cols: S K T F Y H Z X N
[149 158 162  86 125 137 153 109 156] : Sog
[149  90 144 208 162  82  72 140 157] : dez
[124 144 145 208 162  82  73 104 145] : Pepo
[124 144 145  81  97 123 153 119 147] : refes
rest: [208 162  82  72]  [140 157]
rest: [82 73]  [104 145]

cols: R Q J E
[ 59  97  88 126] -> Kovan
[ 98 181  50 150] -> lun
[ 97  88 181  94] -> rovoz
[ 95  95 179 126] -> vos
[ 45 163  85 148] -> mupe
[182 116 155 105] -> zosop
[109 113 126  78] -> zego
asked: [ 97  88 181]  rovoz
col: [163 116]  Q
common lun rovoz:   [181]

cols: V M P L A U B
[118 141 147  52 119 151  87] : lofa
[115  91 154 159 143 127 137] : Mema
[157 119 147  52 134 151  87] : vonov
[148 134  90  91 112 141  78] : figer
asked: [119 147]  vonov
common figer Mema:   [91]
start: [ 90  91 112]  figer, 2
common figer lofa:   [141]

cols: Piruz Zes vog baz Tufas mab
[133 229  84  44 128  74] = Vir
[ 61 143 178 126  49 184] = fak
[210  85 138 185 179  49] = lafi
[126  98  88 171 128 122] = gino
[138 135  84  44 129  75] = ran
[177  92 132 158 155  91] = Bokol
[113 102  83  75  56 165] = vumu
[145  32 162 159 113 143] = vud
[ 80 162  77  50  72  86] = lales
rest: [ 84  44 129]  [75]
rest: [113 102  83  75  56]  [165]

cols: Vukek Val famol tidi duk
[ 98 117 137 114 124]  zite
[100 116 191 107 207]  kidi
[ 78 120 131 105 107]  tifuv
[131 141 131 106 137]  tam
asked: [141 131]  tam
rest: [131 106]  [137]
asked: [131 105 107]  tifuv
asked: [131 106]  tam
start: [191 107 207]  kidi, 2

cols: W C G D
[118  95 119 117]  beke
[164 211 136 129]  sot
[128 122 132 132]  divi
[133 132 130 129]  bos
[155 188 181 105]  susir
start: [136 129]  sot, 2
common bos sot:   [129]

cols: mepir lufi kunak Fozul desev nor
[134 129 108  76 163  43] : Naru
[128 135 129 122 117 125] : gifo
[102 111  92 227 113 122] : kep
[125 141 137 130 113 127] : Fofe
[102 111  92 104 100 113] : zaz
[129 125 127 128 129 127] : fir
[102 111  92 227 128 122] : Las
col: [ 76 122 227 130]  Fozul
rest: [128 135 129]  [122 117 125]

cols: refo Nules dunaz buko fumam funuf pup luto kezig dilub
[163  76 175 133  75 105 177 136 134 136] -> Foriv
[111 149 139  75 135 129 117 161 101 139] -> ripuf
[161  76 170 135  75 104 175 139 131 133] -> molan
[161  76 170 135  75 104 175 137 132 132] -> Zal
asked: [170 135  75 104 175 137 132 132]  Zal
col: [149  76  76]  Nules
asked: [161  76 170 135  75 104 175 139 131 133]  molan

cols: Mimo fotu Kezu Geka
[135 143 150  62] = fef
[170 169 159  61] = Dav
[170 159 169  61] = Zun
[170 168 150 107] = ton
rest: [170 169]  [159  61]
col: [62 61]  Geka
common ton fef:   [150]
asked: [150 107]  ton
asked: [169 159]  Dav
start: [168 150 107]  ton, 1

cols: komu Mebi Naku noru pobor
[ 60 154 165 228  95]  Vaged
[ 90  75 117 104  82]  Pefe
[166 178 138 115 148]  kizek
[ 90  75 129 215 119]  poz
[166 159 138 116 116]  bir
[166 178 138 116 148]  boka
col: [ 75 159 178]  Mebi
rest: [ 75 129 215]  [119]
col: [154  75 178]  Mebi
asked: [ 60 154 165 228  95]  Vaged

cols: Dum muvo tig Gova dekuv Demog Dap Nitet pamoz
[110 157 173  96 112 111 106 116 150] : misob
[ 95 115  80 143 151 108  59 110 156] : dalob
[ 89 191  57  91 113 164 115 143 132] : birip
[159 153 106  81 141 181 155 202  97] : tomat
[135 110 161 134  67  95 140  88 101] : kere
[117  68 151 162 136  62 118  77  79] : surav
[154 115  97 190 160 136 143 103  97] : zilo
[106 122  92 135  52 102 107  70 121] : foliv
[198 143 189 212 107 143 156 183 122] : Tar
[ 72 112 131  79  61 128  75 124 161] : sikag
rest: [153 106]  [ 81 141 181 155 202  97]
asked: [ 89 191  57  91 113 164]  birip
common foliv misob:   [106]
common zilo tomat:   [97]

cols: nazeg fus Kaper pide feg Leba melas
[ 76 181  44  61 116 105  51] = bor
[ 57 212  65 151  87  83 138] = matok
[209 124  84  83  73  85 109] = Gizi
[ 78 164 209 152 215  76 138] = dusu
[147 136 197 126 116 117 198] = daso
[122  73  83  85  84 124  75] = fepo
[ 71  81 156 124 121 119 211] = ninez
[ 63 122  53  76 211 133 109] = kelob
[212 151  65 210  87  83  91] = sadak
[173  93 169  44 180 152 191] = lukev
[203 113 110 107  75 165  40] = Bel
[ 57 212  65 158  87  83 138] = kiz
start: [ 57 212  65 151  87  83]  matok, 0
col: [136  73  81 122]  fus
col: [124 164 136  73  81 122 151  93 113 212]  fus
common dusu Gizi:   [209]
common dusu bor:   [76]
asked: [ 85  84 124]  fepo
start: [ 73  83  85  84 124]  fepo, 1

cols: mup semob Maket raziv
[47 92 48 59] -> paz
[64 92 48 60] -> budup
[ 97 106  96  70] -> gusu
[132 175  96 137] -> Lugep
rest: [ 97 106]  [96 70]
rest: [64 92]  [48 60]
common Lugep gusu:   [96]
rest: [132 175]  [ 96 137]
col: [48 48]  Maket
asked: [92 48 59]  paz

cols: mobe lupi Beza Pul fel saral lumus
[ 76  43  89 108 127 115 127] : viv
[ 50 134 131 150 183 161  71] : turi
[123 129 121 144 155  50 145] : liti
[125 133 138 132 150 139 122] : Tetug
[ 76 134 132 108 127  88 165] : Livu
[152  82  97 172  53 139 119] : tegem
col: [123 125]  mobe
col: [129 133]  lupi
common Tetug tegem:   [139]
common turi liti:   [50]
rest: [134 131]  [150 183 161  71]

cols: tob difen kod mesi Zuf Fudi Kedif
[136  54 101  83  96  84 161]  zelep
[137 102 111  67  92 201 151]  leza
[ 63 186 109 155 162 174 144]  Givu
[140  52  99  85  99  81 156]  kiti
[169  64  65 122 156 106  92]  vid
[ 80 157 179 132  92  80 183]  Med
[ 98 157 122 192 172  62 115]  dom
[168 102  75 116 161 190  81]  faler
[164 102  73 114 159 194  85]  zuvo
[138 100 115  64  93 201 151]  momu
[100 156 124 191 162  58 116]  rovim
asked: [164 102  73 114 159 194  85]  zuvo
rest: [156 124]  [191 162  58 116]
rest: [140  52]  [ 99  85  99  81 156]
rest: [115  64  93]  [201 151]

cols: Pefes loz Koget sof zavu tem rimo Roki Tupe zibom
[182 131  73 223 144 125 190 138  75 137] : sus
[ 66 121  75 169 137 108 146 137 115 100] : tel
[161 121  75 169 137 108 146 137 115 182] : zabes
[155  66 146 208  87 165 181 137 123 179] : ritar
[ 91 198 120 184  66 131 173 193 159 145] : laga
[176 148 100  48 154  99  61 108 133  46] : meru
[ 88 172  77  61 125 103 113 152 153 135] : nav
[ 91 165 181  66 137 146  87 208  89  78] : siduv
[109 168 133  62 189 103 113 152  83  78] : gug
[ 66 173 124  59 184 124  60 109 221  48] : tisom
asked: [ 91 198 120 184  66]  laga
rest: [ 61 125 103 113 152]  [153 135]
common nav sus:   [125]
common tisom tel:   [66]
common sus nav:   [125]
asked: [ 66 146 208  87 165 181 137]  ritar

cols: takip monu zozib tafu dolu nuzas
[ 92 155 116 195 220  88]  ruru
[ 23  84 214  84 159 119]  Rir
[127  43  62  81 113 167]  zor
[ 23 214  84  84  69  88]  gube
[ 69  36 106 215 216 111]  Sos
[188 150 133 208 144 105]  kuvot
[145 115  36  77 141 134]  gerov
[ 53 219 163 113 192 137]  Rufa
[ 92 155 116 195 220  55]  lor
[ 54  76 174 207 214 130]  somo
asked: [ 23 214  84  84]  gube
start: [133 208 144]  kuvot, 2

cols: Git tofim niva fev
[166  92 156 154] -> pepa
[ 93  97 165 148] -> losus
[ 78  88 193 152] -> bemeg
[165  88 183 153] -> pevo
[107  93  63 145] -> sibut
[ 81  63 187 154] -> Topa
[ 99  71 145 154] -> vis
[ 85 144 180 160] -> Voru
[ 93 154 165 158] -> dukar
col: [81 99 85 93]  Git
start: [ 63 187]  Topa, 1
common Topa dukar:   [154]
common dukar pevo:   [165]
common sibut vis:   [145]
common Topa sibut:   [63]
col: [ 93  78 165 107  81  99  85  93]  Git

cols: dozir gis bar pilub zira vab Kikir Nesi sinat
[123 169 130  85 140 127 141 115 129] = ruzu
[152 154 120 104  39  78 163 134 136] = dezer
[ 97  51 138 103 198 154 147 159 115] = Lidaf
asked: [154 120 104]  dezer
col: [152  97]  dozir
col: [120 138]  bar

cols: Subot kede zez fom Fiz bif
[144 158  58 121 106 119] = zure
[129  82 160 148 150 144] = domo
[132 166 123 116 135 154] = Nirul
[141 145 118 139 229 108] = Vareb
[119 123  36 149 110 169] = Rodak
[150 142 191 129 116  71] = Kat
[139 132 146 143 180 119] = Tobu
[144 153 106 141 120 104] = Goz
[160 159 108 129 113 130] = raka
[122  36 149 112 119 134] = libo
[110 151 230 119 147 152] = fipov
[108 128  59 114  85 166] = pone
asked: [150 144]  domo
start: [123  36 149]  Rodak, 1
start: [166 123]  Nirul, 1
start: [150 142 191]  Kat, 0

cols: rudob vomeb vav godot
[136 132 141 109] : Varef
[167 101 146 191] : teze
[ 51 164 101 146] : nem
[ 51 164 100 145] : Golo
[ 51 164 149 151] : vaga
[107 138 161 138] : nokod
[ 93 161 121 106] : pak
[107 139 161 138] : Gulir
[ 93 161 120 106] : vevor
[103 132 150 151] : vapan
asked: [107 139 161 138]  Gulir
asked: [ 51 164 100 145]  Golo
rest: [164 101]  [146]
start: [164 101 146]  nem, 1
col: [ 93 107  93 103]  rudob

